Each row comes from the steps of one path. Every step used is in the known rows, and no mark comes twice. Write the path behind each row, first mark first.
Known rows:
guta/masar/nebo: [2.804 -0.879 1.046 -1.264 0.612 1.482 3.182 -3.254 0.970 1.401 -0.449 -1.457 -1.453 0.313 2.801 0.675 -0.844 2.034 1.039]
sodop/guta: [0.215 -0.861 3.379 2.013 1.586 0.656 2.135 -1.287 1.001 -2.575 -1.850 0.648 -0.753 -1.363 1.976 0.470 0.135 -1.697 -2.897]
sodop/kizeka: [-0.943 -3.258 1.371 1.530 2.582 0.728 1.575 -2.054 2.520 0.546 -0.023 1.953 -1.039 0.998 2.224 -0.053 -1.864 -0.041 -0.968]
zoseg/kizeka/sodop/nebo/lini: [3.943 2.396 2.383 3.763 0.282 0.302 0.451 -3.640 -0.394 2.325 -2.518 5.085 1.977 1.634 2.021 -0.894 1.819 -0.872 -1.766]
sodop/kizeka/nebo: [-1.568 -3.874 2.306 2.695 2.024 0.296 2.065 -3.999 0.479 0.896 -2.004 3.167 0.018 0.168 2.732 -0.849 -2.647 0.287 1.349]
guta/masar/zoseg/kizeka/sodop/nebo/lini: [5.174 3.248 2.040 1.639 -0.421 -0.461 1.864 -6.063 -1.157 2.898 -3.700 5.025 4.259 0.436 3.667 -0.531 2.603 -0.594 -0.552]
zoseg/kizeka: [-0.256 -0.493 4.062 0.881 0.208 -1.612 1.221 -2.089 0.852 1.614 -1.379 -0.749 -0.125 0.621 0.770 -0.004 2.651 -0.079 -2.460]
guta/masar/zoseg/kizeka: [0.816 0.475 3.578 -0.962 -0.375 -2.292 2.771 -4.778 -0.188 2.268 -2.371 -1.169 2.137 -0.557 2.456 0.313 3.288 0.334 -0.898]
nebo/guta/masar/zoseg/kizeka/sodop: [2.956 0.570 3.870 1.252 -0.534 -2.120 3.250 -2.858 -2.075 2.554 -2.444 -0.061 2.928 -0.757 3.892 -0.175 2.039 -0.632 -1.934]
nebo/lini: [0.753 1.861 3.334 0.774 0.814 1.580 0.431 -1.542 1.776 -0.206 -0.348 1.177 0.302 -0.017 0.599 0.692 -0.412 -1.111 -1.390]
kizeka/sodop: [2.963 -0.642 1.650 3.640 1.066 -1.311 -0.793 -0.040 -0.784 0.117 -1.781 0.262 -0.793 1.541 2.608 -1.256 0.363 0.816 -1.636]
nebo/guta: [0.785 -1.782 3.645 0.609 0.571 1.677 3.247 0.320 1.868 -1.020 -0.259 -1.075 -0.556 -0.698 1.111 2.290 -1.285 -0.999 -2.491]
sodop/guta/masar/zoseg/kizeka: [0.179 1.025 4.466 0.158 0.302 -1.775 4.120 -5.237 -0.667 0.139 -3.251 0.632 2.227 -2.556 3.568 0.264 3.272 -1.896 -2.265]
kizeka/sodop/nebo/lini: [5.184 1.610 0.722 3.451 0.908 2.049 0.089 -2.323 0.232 0.090 -2.141 4.972 1.219 1.403 2.438 -0.284 -0.620 -0.667 -1.005]
masar/nebo/guta: [0.939 -0.023 2.603 0.499 0.380 4.152 3.792 -0.957 0.912 0.501 -0.345 -0.425 -1.172 -0.666 1.962 1.639 -2.238 -0.308 -1.747]
masar/nebo/sodop/guta/lini: [0.528 2.722 6.377 1.773 1.060 3.007 3.731 -2.671 0.532 -1.493 -3.224 3.086 0.436 -1.305 4.207 -0.160 -1.051 2.193 -2.499]
guta/masar/zoseg/lini: [1.474 -0.500 2.201 -0.337 -0.336 -1.639 1.853 -2.529 2.623 1.931 -1.477 -0.485 2.645 -1.178 2.107 1.836 2.713 2.042 -1.102]
masar/guta/lini: [0.254 -0.153 3.665 0.455 -0.169 3.094 2.635 -1.201 0.730 -1.802 -0.753 1.030 0.087 -0.455 4.262 2.109 2.600 0.349 -2.281]
guta/lini: [0.472 -1.508 4.819 1.414 -1.629 0.533 1.963 0.040 2.201 -0.316 -1.173 0.515 0.427 1.320 2.295 0.067 1.708 2.072 -0.445]

Write each row's path:
[-0.645 -1.240 3.160 1.008 4.685 -0.037 1.164 -2.865 2.410 -0.039 -1.089 2.048 -0.553 0.526 2.321 0.194 -3.314 1.546 -2.860]	nebo/sodop/kizeka
[0.132 -0.186 4.735 0.043 -0.953 -2.609 3.019 -6.648 -2.167 2.584 -4.316 -0.219 3.269 -1.520 2.766 -0.386 2.252 0.573 1.521]	guta/masar/zoseg/kizeka/nebo
[-1.782 0.815 6.225 1.932 -1.609 0.012 3.965 -4.574 -2.236 1.825 -4.221 1.133 3.603 -2.592 1.746 0.829 0.921 -2.092 -1.257]	masar/zoseg/kizeka/nebo/guta
[3.040 1.105 2.887 -1.865 2.796 0.901 2.708 -4.148 0.915 0.744 -1.559 -1.446 -1.062 -0.256 2.864 1.098 -2.853 3.886 -0.911]	guta/masar/nebo/sodop
[0.366 1.107 7.505 1.874 1.316 0.423 3.044 -1.252 1.444 -2.890 -2.843 2.048 1.139 -1.308 3.356 0.081 -0.168 1.570 -3.492]	nebo/sodop/guta/lini
[1.715 2.156 4.660 -0.398 2.923 -0.805 3.212 -4.619 0.029 -2.536 -4.068 0.178 2.154 -3.476 3.885 1.283 -0.999 0.101 -3.242]	nebo/sodop/guta/masar/zoseg
[-0.778 0.851 6.773 1.324 1.649 -2.523 1.313 -5.026 -1.274 1.629 -4.171 0.009 1.322 -0.729 1.008 -0.410 -0.230 1.807 -1.994]	zoseg/kizeka/nebo/sodop
[-0.074 -0.929 5.747 2.472 -0.858 1.079 3.357 -0.428 1.379 -2.394 -2.098 2.142 0.558 -0.774 3.393 -0.123 1.635 -0.019 -1.504]	sodop/guta/lini
[0.983 -1.305 4.226 -0.308 -0.999 0.476 5.199 -4.159 -1.263 -0.091 -3.303 -0.477 3.005 -3.109 3.198 1.870 -1.767 -0.592 1.544]	kizeka/nebo/guta/masar/zoseg
[1.447 -1.017 1.681 -1.162 4.500 1.245 3.365 -5.299 1.915 2.026 -0.464 1.558 -1.198 0.495 3.943 0.287 -4.578 3.499 -0.226]	guta/masar/nebo/sodop/kizeka
[0.514 -1.322 4.341 0.230 -1.509 -0.504 4.731 -3.550 0.813 2.028 -2.276 0.165 4.306 -3.420 2.177 2.697 0.053 0.979 0.372]	kizeka/nebo/guta/masar/zoseg/lini
[0.264 0.065 5.361 1.250 2.291 -0.971 0.838 -3.505 -0.638 -0.701 -3.810 -0.187 0.656 -1.040 1.391 0.198 -2.567 1.915 -1.008]	kizeka/nebo/sodop
[3.225 0.949 2.400 2.371 1.124 -0.957 3.169 -4.366 -2.533 2.326 -2.730 1.557 -0.373 -0.116 5.092 -1.992 1.549 0.310 -1.318]	zoseg/kizeka/sodop/guta/masar/nebo
[0.558 1.248 5.047 1.544 3.570 -0.151 1.840 -2.114 1.003 -3.063 -2.745 0.547 -0.090 -2.099 1.992 0.811 -1.756 -0.175 -4.590]	nebo/sodop/guta
[5.180 -1.907 1.040 3.458 0.721 1.902 3.018 -0.507 0.332 -0.570 -2.132 2.890 0.501 0.777 2.673 1.040 -1.641 -0.402 -2.167]	kizeka/sodop/nebo/guta
[3.528 1.427 1.423 4.108 -0.422 -0.795 1.017 -4.446 -1.904 2.161 -4.825 4.387 2.991 1.189 3.264 -1.075 3.191 -0.339 -2.081]	masar/zoseg/kizeka/sodop/nebo
[-0.754 1.691 3.978 1.210 -0.512 -1.312 1.179 -3.804 -0.281 1.936 -3.072 0.486 2.064 -0.344 1.378 -0.105 3.599 -0.980 -2.680]	masar/zoseg/kizeka
[2.953 0.836 2.600 1.823 -0.279 -3.754 1.061 -4.030 -2.260 3.127 -3.259 -0.044 2.326 0.624 4.017 -1.646 3.630 0.636 -0.887]	guta/masar/zoseg/kizeka/sodop
